Here is a tiny trained network, its code and every weight. The questions are about switching its units off for an input and a class, where a switched-off unit gives its printed mean instead of its output.

import numpy as np


def w(rows, s, z=0):
    codes = np.array(rows[::2]) - 128.0
    scale = np.full(codes.shape[1], s)
    scale[-1] = z or s
    return codes * scale


def f(y):
    return y / 2 * (1 + np.tanh(0.7978845608 * (y + 0.044715 * y**3)))


def log_softmax(a):
    a = a - a.max(-1, keepdims=True)
    return a - np.log(np.exp(a).sum(-1, keepdims=True))


def net(x, mask):
    res = np.array(x, float).reshape(1, 8) / 4 @ E
    y = f(res @ A[0][:, :-1].T + A[0][:, -1])
    res = res + np.where(mask, y, B[0][:, -1]) @ B[0][:, :-1]
    return log_softmax(res[-1] @ U[:, :-1].T + U[:, -1])


A, B = {}, {}
E = w([
[132,183,156,145,185,174,127,122,108,209],'x0',
[99,89,155,246,12,252,73,81,31,91],'x1',
[152,106,131,205,168,166,159,110,51,98],'x2',
[113,161,106,186,76,123,205,73,25,202],'x3',
[91,141,121,238,235,91,122,122,143,138],'x4',
[249,92,26,59,204,93,161,173,78,67],'x5',
[109,68,119,150,80,42,254,30,89,161],'x6',
[167,173,162,126,170,109,199,72,129,187],'x7',
],0.0086)
A[0] = w([
[80,187,202,109,206,94,99,122,208,253,136],'N0',
[88,132,95,201,155,63,190,1,44,139,121],'N1',
[130,108,77,124,248,177,85,179,163,60,178],'N2',
[41,53,136,134,6,154,115,159,247,74,175],'N3',
[62,161,183,219,58,236,125,75,89,140,156],'N4',
[76,155,157,67,184,163,115,189,229,146,253],'N5',
[184,117,99,106,213,89,143,117,56,168,246],'N6',
],0.008,0.0026)
B[0] = w([
[50,232,142,159,98,108,172,160,199,112,220],'N0',
[104,51,137,133,140,110,166,96,135,254,236],'N1',
[252,178,142,230,192,101,76,97,117,82,228],'N2',
[79,134,102,95,68,40,78,44,81,107,222],'N3',
[93,147,155,222,56,175,127,160,58,173,251],'N4',
[139,220,159,131,131,83,118,147,103,123,219],'N5',
[204,77,95,110,146,107,139,188,132,184,219],'N6',
],0.0095,0.014)
U = w([
[67,227,164,117,123,109,114,158,225,120,87],'0',
[70,108,106,62,58,67,27,68,77,61,119],'1',
[68,128,159,199,40,254,61,117,59,135,178],'2',
[97,74,132,157,172,107,180,107,153,199,7],'3',
[189,113,70,1,75,166,167,156,108,105,250],'4',
[206,161,141,178,220,115,42,147,137,86,79],'5',
],0.0096,0.0013)

Each question gives the input, the list of numbers given to net, and the class t.
The units are the neurons (one row each of A and B). Each row of codes is followed by its name. A weight is (code - 128) times the scale printed after its matrix; where a second scale follows, it is the last column's (A, B and U).
mask holds one flag per neuron, in row order. A switched-off neuron (its flag False) gives its mean, the last column of its row in B, instead of its output. The means were averaged over made-up inputs and are rounded, as every weight is.
A unit's drop is (log p(t) with every unit on - log p(t) with that unit switched off) / (log p(t) with every unit on - log p(t) with every unit switched off).
The circuit of an input: a set's keep is (log p(t) with only the set's units on - log p(t) with every unit switched off) / (log p(t) with every unit on - log p(t) with every unit switched off). Starting from all 7 units, units are removed one at a time, each time the one whose removal leaves the highest keep (on an exact tie, the one counted first), for as long as the keep stays at least 0.8.
circuit, biggest first: the units of the circuit, biggest drop first
top k neurons: the k neurons with the biggest drops, biggest first
drop of u: that unit's drop, to one decimal
input [3,5,-8,-4,-5,0,-1,0], class 1: circuit, biggest first -> [N3]
input [-6,6,-4,-3,3,1,3,5], class 1: top 2 neurons -> [N3 N4]
input [5,8,-6,-6,-8,5,0,7], class 4: top 4 neurons -> [N4 N2 N3 N0]
input [-3,1,4,-7,-5,-5,-7,5], class 1: top 2 neurons -> [N3 N6]
input [1,1,2,-6,-3,-2,-4,-8], class 1: top 2 neurons -> [N3 N6]
input [-1,-2,1,8,3,2,-5,1], class 3: top 2 neurons -> [N2 N5]
input [-4,5,-6,3,7,5,-4,-7], class 5: top 2 neurons -> [N2 N4]
input [-8,0,0,7,-6,-8,-3,-7], class 1: top 4 neurons -> [N3 N1 N0 N2]
input [-2,7,-7,7,-5,4,6,6], class 3: top 2 neurons -> [N1 N3]
input [3,-8,-4,-7,5,5,8,-4], class 5: drop of N6 -> 0.0
input [2,-5,2,-8,5,3,7,0], class 5: drop of N2 -> 0.1
input [-1,7,-6,6,-5,7,3,8], class 3: drop of N1 -> 0.7
